Rows lie near named flat spaces through zero. A row that begins with a name and a colon came from that space; any other row is followed by the name of its block's space that it lies nearest.
tempizev: 64,-23,38,6,-10,15,-8,40,11,1,-5,-14,-17,17,-13,-24,8,-36,4,0,-48,-6,11,-37
febepdovit: 28,-16,49,-36,-27,35,-64,-7,8,12,-20,-10,-30,-3,-14,31,-66,3,-6,41,-2,-19,5,10
vobusulog: -8,-3,-3,1,-38,-85,-49,-102,33,-35,49,-17,-101,-71,9,-80,53,-3,48,83,-1,77,41,-79
pifireni: -22,68,10,45,-38,-88,-38,63,-6,-34,11,-8,3,11,-9,-26,-24,-29,76,-51,-58,33,-28,26
tetirlorum: -48,-19,-16,3,-7,-35,-4,41,-37,-20,20,42,6,1,-47,6,-34,23,-1,-17,3,-16,11,-37
6,12,25,17,-40,-46,0,-52,22,-17,50,7,-47,-24,-21,-33,19,-21,15,57,5,39,37,-67  vobusulog
gabrabar: 7,-22,-50,-14,-4,-59,27,15,26,-36,-6,73,13,1,-15,71,-43,46,38,-9,21,-36,3,-2
pepretu: -66,-36,-52,-3,2,-36,-3,-17,-56,7,-82,3,39,-16,-14,57,-1,-35,31,5,-50,-28,-28,20
-21,28,-2,-14,21,44,-8,-3,20,9,-29,-24,30,2,9,-16,-14,4,24,-22,-20,27,-17,-36  tetirlorum
6,-61,-35,-41,44,92,-14,-78,-9,23,-28,19,-7,6,6,49,3,12,-77,79,15,-48,76,-20  pifireni
5,22,14,-16,-20,-31,-26,-41,10,-52,14,7,-90,-25,-8,-50,22,5,59,26,11,44,55,-46  vobusulog
tozritu: 30,-9,30,1,-1,-65,4,3,-20,41,-25,22,-16,-69,-40,-43,-7,34,38,55,17,2,-11,48
21,-33,24,-65,-4,25,12,-30,-10,-97,9,-6,46,-11,2,-20,54,-38,43,20,-11,4,-23,18  tempizev
-20,1,46,2,4,-4,36,14,-5,26,-7,-47,-19,-18,12,20,38,-40,3,13,15,17,-6,-12  gabrabar
14,-47,3,22,-12,24,-54,15,28,15,-39,-67,34,56,-9,24,20,-44,-21,43,14,-45,-26,8  febepdovit
-54,34,-22,-8,28,-36,24,47,2,-39,-4,37,10,-26,13,13,-29,8,-26,43,55,26,-27,10  tempizev
pepretu: 18,-5,-18,-11,-10,11,-26,18,22,-18,27,42,-42,13,18,18,4,29,-18,-9,38,26,-27,26
3,36,-7,13,-13,22,-37,-24,15,-67,0,9,-8,-17,9,-14,-1,9,-44,21,31,0,19,-11  gabrabar

Each name stands for a flat space through zero: a line, a plane or more. A row that begins with a name and a colon came from that space; any other row is followed by the name of the space it lies nearest, among the names in its block.
vosi-pof: 2,-28,-26,-20,31,6,-4,7,-13,17,28,44,5,-21,53,22,21,39,-4,4,-23,14,-16,20
femu-veb: 33,-7,19,28,-36,9,-32,12,3,50,-4,-16,-32,-69,16,-26,-14,-31,3,-11,-49,83,-95,-19
18,20,-14,0,-68,33,43,-30,-11,-16,-47,-43,33,4,-35,-14,-16,-10,-20,21,28,4,-23,27  vosi-pof
lub-mudu: -3,34,-4,11,6,6,11,1,9,-10,10,7,53,16,3,0,-16,-33,3,17,-7,4,33,-31
rov-dob: -9,-2,-6,0,7,32,11,-10,-19,3,-28,11,3,-2,-19,14,14,27,-4,-10,10,2,-4,7
lizo-pamu: -17,32,-3,-50,38,7,11,26,-49,5,-35,35,-40,2,40,-22,-27,-13,-47,69,-24,42,-14,-2
fetob-rav: -25,-21,4,10,-3,-17,-7,22,3,-21,15,14,-40,-1,-11,2,10,-30,-27,26,6,-6,8,-5
-34,37,1,23,8,-11,31,-19,-10,-2,0,-1,7,25,-6,2,4,10,9,33,12,13,34,20  femu-veb
rov-dob: 14,3,-45,-69,-20,-49,-29,-34,19,-2,-7,2,-9,-44,34,-9,-18,26,-19,10,4,-15,-53,-46
rodir-kanor: 11,68,3,19,-8,28,-26,75,-29,-7,-31,-15,31,16,42,-18,19,-29,10,10,50,49,15,-42
gigo-dodal: 26,-15,-7,35,-30,-12,-20,-2,-29,-25,-11,40,18,19,-12,-6,-1,-9,-32,18,-10,-8,-65,-14
femu-veb: 19,18,5,-4,76,16,23,-35,41,-8,-19,-23,14,28,-16,15,-5,-13,3,67,46,-38,32,41
vegun-lal: -13,-24,3,-89,-22,28,58,47,-48,-13,10,13,-28,29,-5,3,46,41,-14,-29,2,-4,-27,-42
27,59,-19,20,-34,14,43,114,1,-47,-29,-7,60,-9,90,-31,62,-45,1,-44,19,82,63,-75  rodir-kanor
2,-45,-25,-24,-11,-25,30,21,-18,11,18,24,47,68,19,90,-7,49,-7,12,-13,-61,26,-27  femu-veb
15,49,-23,-38,-2,19,-8,-42,-25,-4,-31,5,21,-53,13,14,23,54,-33,-10,-2,-8,-63,4  rov-dob
gigo-dodal: 4,-21,-52,-33,21,-21,32,-20,-21,42,30,-62,-25,24,-17,6,20,-27,56,2,0,34,19,-12
vegun-lal: -12,16,3,-14,14,-59,-15,37,8,-7,17,-15,19,3,-5,-5,-17,20,21,3,3,12,-33,48
-3,9,-6,0,5,8,-35,8,-14,-5,9,14,13,-10,15,-2,41,7,28,-27,-26,-30,-29,32  vosi-pof
10,95,60,1,3,66,-17,72,-92,-12,-33,-73,41,8,-4,-35,-4,-24,26,41,-7,38,26,-9  rodir-kanor
47,-14,26,29,39,-19,24,-1,19,-28,-5,-5,-5,25,19,-29,-8,-7,10,-3,16,-32,-14,-3  rov-dob
2,-11,-1,-15,14,-23,3,-16,-33,-4,-10,19,14,-6,8,-10,-17,-18,-45,28,-23,21,-16,-11  lizo-pamu
-76,-30,49,-20,38,11,-12,50,4,58,-2,-4,-6,6,-10,10,-1,72,-37,-31,78,-67,31,114  gigo-dodal
26,24,-8,-1,7,18,16,14,7,-29,3,17,10,-1,-6,-2,35,26,-11,-21,-19,11,-2,-30  fetob-rav
92,-38,-36,55,23,-6,-10,-21,-74,-33,65,44,-66,23,-43,-73,25,-42,35,51,-30,64,-20,-11  gigo-dodal
